Each matrix's rows are made from only a few directions, up to rounding. Fill in the rest of each cut row.
From 3 directions:
[[-12   6  -3   3 -14 -10]
 [ -5  11  -5   5   9 -18]
 [  0   2  11  29  43  28]
 [ 15 -21   1 -29 -30  14]
 [ 19 -16   4 -17  -1  17]]
Cut rows and their ends:
[-16  17  -7  11  -1] | [-26]
[ 13  -4  -8 -26 -12] | [-20]
[ 39  -4 -14 -42  21] | [-36]
[-12   7   1  14   1] | [0]
[ 3 -3  3  2  4] | [10]

From 2 directions:
[[  8 -10  10  -5   0  -5]
 [ -6   2  17   0   9 -32]
 [ 16 -18  12  -9  -3   4]]
Cut rows and their ends:
[ 14 -12  -9] | [ -5 -10  31]
[ 25 -29  29] | [-15   0 -10]
